Pilos: [-0.22  2.71 -0.21  1.42 -0.93]
bim: [-0.22  2.71 -8.79  3.78  0.39]
Fafig: [-0.22  2.71 -0.81  1.42 -0.93]
Nemi: [ 1.03  1.79 -1.93  1.42 -1.40]
zinup: [ 0.64  0.66 -0.81  0.37 -0.95]
kuno: [ 0.56  0.57 -0.81  0.31 -1.10]
miss Pilos: [-0.21 -0.93  2.71  1.42] -> [-0.22]
has: [-0.81  0.31] -> yes

zule: [-0.02  7.04 -4.38  4.38  0.91  1.77  2.19 -2.80 -1.38  4.51  1.39  2.07
 -3.25  1.94  3.56  1.73  0.30 -1.06  5.23  0.70 -1.73  0.09 -3.44 -4.06
 -0.04  1.17  0.14 -0.30 -5.34  7.68  0.66  1.48  0.30  0.72 -2.19 -2.83
  2.40 -1.25  1.74 -0.38 -1.04 -5.03 -4.66  3.51 -2.40 -1.80  0.61 -4.68
 -3.34 -2.95 -0.88  1.65 -0.34 -0.33 -0.64  3.08  0.92  2.14 -0.24  2.80
 -0.70 -1.22  1.04  1.61]
Raz: [ 0.01  2.74 -1.62  3.95  2.95 -0.31 -0.18  0.56 -2.35 -4.66 -6.26  1.51
 -1.66  0.89  4.62  0.39 -3.91  3.07 -1.17  3.09 -2.86  0.74 -3.57 -4.50
  0.14  2.96  0.26  0.34 -4.44  2.71  3.65  2.10 -5.64 -0.83 -0.22 -2.05
  1.42 -0.21 -1.22 -3.74  0.98  1.29 -2.30  5.11 -2.48  0.77 -2.16 -2.83
  0.33 -1.56  2.11 -1.72 -2.71  3.47  2.08 -1.13  5.03 -2.56 -1.46  0.55
 -4.36 -2.66  0.63  4.47]
ravin: [ 3.03  1.79 -4.96  2.81  1.51 -3.07  5.07 -2.85 -1.34  1.48  3.18 -0.36
  1.66 -1.11 -1.01 -1.20  0.35  0.26 -0.24 -6.97  0.77  1.25  1.87 -0.46
  1.52  2.24  1.02 -1.50  0.65 -1.04  4.07 -3.50  1.34 -2.46 -2.65  0.72
 -1.05  0.43 -0.40 -2.13 -1.29 -7.45 -2.90 -0.91 -3.39  0.53 -6.26  0.20
  0.62  1.73  1.31  1.37  1.64  3.71  0.93  5.36  1.01  4.94 -2.32  2.91
 -0.82 -1.29  6.53  0.86]
Dav: [-0.03 -0.57 -1.58 -0.50 -0.06 -0.45  1.15 -1.44 -1.85  5.83  1.01  3.31
 -1.99  0.03 -0.40  0.30  0.72  0.96  2.41  2.32 -5.40 -6.42  0.02 -2.32
 -2.91 -1.92 -1.10 -3.63 -4.88  3.51 -4.60 -0.66  0.66  0.95 -0.63 -0.43
  2.10  0.69  1.18 -1.35 -2.10  2.64  0.21  1.52  5.02 -4.06  0.73 -4.23
 -1.48 -6.58 -1.92  2.57  2.90 -1.54 -4.57 -2.37 -4.27 -2.11 -1.21 -1.67
  2.16 -2.40  0.53 -6.24]
madu: [ 1.94 -2.42 -2.76  1.42 -0.33  1.40 -2.42  1.49 -4.10  1.18  0.55  1.53
 -3.88 -2.97  0.35  0.21 -2.67 -3.59 -4.27  1.35 -0.97  1.08 -0.79 -4.16
  6.74 -2.55  0.57 -4.52 -0.28  2.20 -2.68 -5.21 -3.90  1.69  1.21  0.70
  1.06 -4.27 -0.79  0.39  1.01  0.10 -1.69  6.24  5.95  3.13  0.30 -2.13
 -1.59 -1.40  1.08  2.41 -1.08  3.01  1.74  3.17 -0.73  2.16  1.36  3.34
 -5.66 -4.22  0.93  0.31]
zuva: [-3.10 -0.82  0.36  2.12 -0.19  5.10 -1.60 -1.73  1.20 -0.66  1.77 -0.64
  2.37 -2.87  3.98 -0.01 -2.67  1.40  3.46 -1.68 -0.62  2.19 -0.17 -3.78
 -0.92 -3.27 -4.91  0.23  0.17 -0.99  5.50  6.35  1.97  6.33 -3.88 -1.63
 -0.44  1.70  1.27 -1.27  1.07 -2.05  0.31  1.50 -1.50 -5.75  2.28 -4.18
 -3.39 -1.06 -1.36  3.45 -3.81 -2.65  2.36 -0.50 -0.58  2.54 -5.46  3.36
 -1.46 -1.64 -3.18  0.32]
Gufa: [-0.17  0.72 -2.77  0.77  1.56 -0.69 -0.34 -3.29 -1.84  0.02  0.52 -3.92
  2.80 -7.34  0.49 -2.87  0.48 -1.32  2.79 -8.18 -1.88  1.51  1.32  1.21
  2.21  0.85  2.03 -1.44 -0.06  1.57 -2.30 -4.22  1.96  0.08  0.57  3.36
 -3.75  0.91 -3.02  0.15  0.55 -0.87  1.47 -1.41  4.59  1.26 -3.63 -0.98
  0.18  1.58 -1.17  7.53 -0.11  1.89  2.79  3.60 -1.66  6.87  2.36  0.91
  4.00  0.82  2.53 -1.85]
has: [ 0.33 -1.56  2.11 -1.72 -2.71] -> yes
miss zule: [ 0.09 -0.34  0.66  2.19 -1.73 -3.25 -2.83 -4.38 -0.04 -5.34 -3.44  1.39
  0.14 -0.88  0.92  0.70 -1.22 -1.06 -2.40 -1.25  1.94 -4.68  1.17  1.61
  5.23  0.61  2.40  7.68  3.51  3.56  2.07 -0.02 -2.19 -2.80  1.65  3.08
  7.04 -0.33 -0.24  0.72  4.51 -4.66  1.73  1.04  0.30 -0.38  2.80  1.48
 -2.95 -1.38  1.74  0.30  4.38 -1.04 -1.80 -0.70 -3.34  2.14 -0.64 -0.30
 -5.03 -4.06  0.91] -> [1.77]

pov: [ 3.08  2.49 -0.61  2.58 -1.73 -2.79 -3.13 -0.22 -1.59 -0.02  2.13  5.77
  4.52  2.65  2.62  5.70 -1.68  0.53 -2.69  2.17 -2.85  1.13 -0.63  2.77
 -0.15 -0.11  7.25  0.72 -1.35  0.11  1.79  2.15  0.01 -1.09 -2.36  2.28
  0.73]
fik: [-2.55  0.88 -2.25 -4.35  2.03  0.51  5.92 -2.71 -2.55  0.13 -1.51 -0.61
 -4.60 -1.30 -1.21 -3.38 -0.83 -0.48  1.13 -4.56  3.79  0.28  0.72 -1.00
  2.13 -0.49 -5.57  0.27  0.30 -2.90 -1.46 -3.87 -1.96  4.07  3.81 -2.60
 -0.75]
mav: [ 3.36 -1.66  1.31 -1.18  1.68  2.93  4.11 -1.95 -4.08 -0.70  1.93 -1.84
 -3.18  0.34 -3.71  2.70  5.03  2.22  1.10  0.39 -2.61  0.99  0.44 -1.30
 -0.49 -2.34  8.04  1.61 -2.03 -0.21 -4.76 -2.78  0.39  1.07 -1.16  3.31
  0.28]
neto: [ 1.19  0.79 -0.12 -1.68  0.36  1.26  2.95 -0.31 -3.94 -0.36 -2.24 -2.70
  2.07  1.49  0.37 -0.41 -1.79 -0.78  1.83 -6.03  7.40  1.51  2.25 -3.34
  1.87  0.45  0.68 -0.42  2.16  0.60 -2.16 -5.07 -2.96  4.71 -1.84 -3.17
  0.00]
Vef: [-4.36 -0.75  2.30 -3.49  2.97 -0.40  5.81  3.50 -5.43  1.90 -1.90  0.22
 -0.91 -1.63  1.86  5.04 -0.43  0.11  1.76 -1.10  0.35  2.46  3.37  1.86
  4.52 -0.11 -5.48  0.23 -1.46 -2.46 -2.85 -0.33  0.74  1.07  1.31  2.43
  0.60]
Dilod: [ 1.19  0.79 -0.12 -1.68  0.36  1.26  2.95 -0.31 -3.94 -0.36 -2.24 -2.70
  2.07  1.49  0.37 -0.41 -1.79 -0.78  1.83 -6.03  7.40  1.51  2.25 -3.34
  1.87  0.45 -0.14  0.21 -2.33 -1.70 -0.74 -2.00  1.35 -2.03  0.13  2.11
  3.00]
nev: [-1.57  4.08 -0.54 -1.66  3.26 -1.76 -1.35 -1.52 -2.19  1.91 -5.56  2.45
  0.40 -0.40 -4.88  1.99  0.35  0.61 -0.47 -3.05  2.11 -1.54 -3.20 -1.01
  2.10  4.43 -3.31  0.21 -3.67 -2.05 -2.50 -3.75 -3.41  0.07  3.67  3.85
  1.93]
pepip: [-3.62  0.37  2.27 -3.33 -2.48 -1.25  8.63  1.14 -3.08  1.60 -0.52  0.82
  0.09  0.07  2.75  4.04 -1.79  0.26 -0.71  1.14  0.23 -0.14  0.12  4.01
  2.87 -3.91 -3.78 -0.03 -1.46 -6.67  0.14  0.13  1.88  1.17 -1.01 -1.11
  0.85]
has: [-2.71  5.92  0.51] -> no
has: [5.78 4.52 2.65 2.62 5.70] -> no

gima: [-1.52  2.43 -0.83 -0.31  2.86 -1.21 -3.16  2.26 -8.36 -0.33 -1.46  0.22
 -1.18]
toma: [ 2.23 -1.04  0.37  0.92 -0.01 -0.44 -1.92  5.62 -7.62  1.47  0.64 -0.55
 -0.46]
semoz: [ 0.71  1.63  2.46 -1.32  3.05  2.45 -1.63  2.63  1.33  1.01  2.70  0.91
  3.45]
Koza: [-0.93 -1.50 -0.71  0.56  1.08 -0.14  1.75 -0.35 -0.10  3.03 -0.03  1.70
  0.52]
lifot: [-1.16  1.68  3.78 -0.52  1.81 -1.24  3.79 -2.54 -7.34 -3.17 -0.34 -0.76
 -0.67]
kefe: [-0.90 -6.76 -2.36 -1.01  1.65  0.49  3.41 -0.21 -4.95  2.21 -0.64  2.69
  0.99]
Zuze: [ 0.61 -8.97  0.55 -1.19  1.33  0.81 -0.93  1.47  0.17  2.20  1.46 -1.32
  3.63]
miss lifot: [-0.52  3.78 -1.16  1.81 -0.34 -1.24 -0.76 -3.17 -7.34 -0.67 -2.54  1.68] -> [3.79]
miss semoz: [ 1.01  0.71 -1.32  1.63  2.46  3.45  2.63  2.70 -1.63  0.91  1.33  3.05] -> [2.45]

ker: [-3.91  5.71 -6.39  2.90 -3.87 -2.62  2.65 -4.68 -1.77  1.62  1.69 -1.26
 -1.34  5.60  1.13 -1.91 -3.20  0.93 -4.21  1.50 -0.30  0.38 -3.68 -0.11
 -2.71  3.79  1.69 -1.77  3.21  2.70  1.80 -4.63  5.74 -2.34]
noru: [ 4.76 -0.61  3.08 -2.19  5.13  0.53  0.13  6.39  0.42 -1.40 -1.12  3.71
  0.87 -5.52 -1.89  2.75  2.70 -2.05  1.18 -3.85 -0.73  1.46  5.58  2.89
  4.84 -2.57 -0.02  1.91  0.88  0.07  0.26  3.02 -5.91  3.59]
suvas: [-5.75  2.44  4.51  2.63  0.20  0.81 -2.30 -8.52  0.41  4.57  6.04  0.34
 -1.11 -0.68 -2.60  1.36  4.97  1.85  1.13 -4.83  0.94 -4.81 -1.33  1.69
  0.01 -1.32  2.93 -3.74 -2.06  0.71 -3.03 -1.04  3.69 -2.68]
kamob: [-5.59  1.68 -2.09  3.04  1.58 -2.50  2.70 -3.58 -1.76  3.64  4.95  3.83
 -1.55  0.02 -3.04  1.98  2.27  0.31 -4.03 -6.47 -0.67 -0.58  1.48  5.16
  2.89  1.21  4.97 -2.31  5.01  4.43  0.94 -3.62  2.81 -0.16]
rav: [ 2.54  2.48 -6.21 -0.57 -4.11 -1.31  1.82  2.40 -0.66 -3.03 -4.47 -3.41
  0.27  4.92  3.80 -3.49 -6.49 -0.10 -1.74  7.31 -0.14  2.94 -3.27 -3.96
 -4.00  3.03 -2.74  1.74  0.97 -0.72  2.42 -1.40  1.41 -0.62]
Koma: [-5.19  0.38 -0.28  2.60  2.69 -1.86  2.13 -3.10 -1.43  3.64  5.18  4.43
 -1.39 -1.28 -3.59  2.51  3.59  0.10 -3.06 -7.49 -0.64 -1.13  2.42  5.75
  3.73  0.14  4.89 -2.23  4.38  3.97  0.45 -2.59  1.71  0.41]
Tana: [ 2.33  2.64 -6.79 -0.29 -4.21 -1.50  2.06  2.31 -0.90 -2.66 -4.35 -3.21
  0.20  4.99  3.70 -3.40 -6.53 -0.18 -2.13  7.08 -0.16  3.09 -3.24 -3.69
 -3.69  3.20 -2.49  1.69  1.25 -0.35  2.52 -1.59  1.58 -0.44]
Fogo: [ 3.33 -6.08  4.72 -2.55  4.95  1.43 -0.91  5.62  0.81 -1.33 -1.06  3.07
  0.95 -5.81 -1.73  2.65  3.29 -1.78  2.36 -3.33 -0.32  0.67  5.19  2.26
  4.46 -3.31 -0.57  1.75 -0.60 -0.80 -0.45  3.55 -6.07  3.11]
ziv: [ 3.09 -6.04  3.08 -2.19  5.13  0.53  0.13  6.39  0.42 -1.40 -1.12  3.71
  0.87 -5.52 -1.89  2.75  2.70 -2.05  1.18 -3.85 -0.73  1.46  5.58  2.89
  4.84 -2.57 -0.02  1.91  0.88  0.07  0.26  3.02 -5.91  3.59]
vum: [-5.80  2.50  4.07  2.81  0.25  0.49 -1.85 -8.38  0.18  4.64  6.18  0.70
 -1.24 -0.53 -2.61  1.47  4.99  1.86  0.54 -5.02  0.69 -4.61 -1.22  1.93
  0.30 -1.06  3.33 -3.71 -1.41  1.01 -2.83 -1.51  3.74 -2.63]
has: [-0.35  1.25] -> no
has: [ 1.25 -0.35  2.52 -1.59] -> yes
has: [ 2.64 -6.79] -> yes

sadaf: [ 0.29  2.96  2.12  4.61  3.78  4.71  2.73 -2.19]
tamo: [ 1.24 -0.88  1.50 -2.64 -4.11 -5.25 -0.84  1.18]
loful: [-0.67 -0.10 -2.33 -1.06 -6.52 -3.86 -3.50  5.47]
miss loful: [-3.50 -0.10  5.47 -0.67 -3.86 -2.33 -6.52] -> [-1.06]
has: [-6.52 -3.86 -3.51] -> no

tak: [-2.41 -2.47 -0.02  4.26 -2.78 -0.30 -1.90 -3.76  0.16 -2.55]
bolup: [-1.16  4.09  2.17 -1.57 -3.11  0.01  2.21 -2.74 -1.56  3.77]
dafek: [ 0.26 -0.66 -0.36 -0.68 -0.39  0.01 -1.08  0.03 -1.39  0.45]
bogez: [-0.01 -0.66 -1.06 -1.46  1.18  1.19 -1.11 -0.91 -1.43  0.42]
kis: [ 0.32 -0.87 -0.07 -3.17 -0.62  0.23 -0.77 -2.32  0.81  0.45]
Fav: [-3.03  1.11 -4.74 -3.20  0.06 -3.19  3.83 -3.92  0.76  1.07]
vik: [-2.90 -2.89 -1.51  1.95 -3.58  0.00 -2.48 -5.73  1.10 -1.77]
Vid: [-3.03  1.11 -4.74 -3.20  0.06  1.16  2.16 -2.90 -0.30  1.38]
miss bogez: [-1.06  0.42 -1.46 -0.66  1.18 -1.11 -0.01 -1.43 -0.91] -> [1.19]
miss vik: [-3.58 -5.73  1.95 -2.90 -2.89 -1.51  1.10  0.00 -1.77] -> [-2.48]

por: [-6.48 -3.26  1.33 -3.33]
nel: [-8.54  0.97  0.54  5.09]
teka: [-2.75 -0.59 -2.74 -3.19]
nug: [ 8.96 -5.79  5.28  3.08]
ronam: [ 4.05 -3.32 -5.98  0.80]
varuf: [ 3.77  3.84 -2.86 -6.93]
has: [-3.32 -5.98] -> yes
has: [0.98 0.54] -> no
has: [ 5.28 -5.79  8.96] -> no
miss teka: [-2.74 -0.59 -3.19] -> [-2.75]

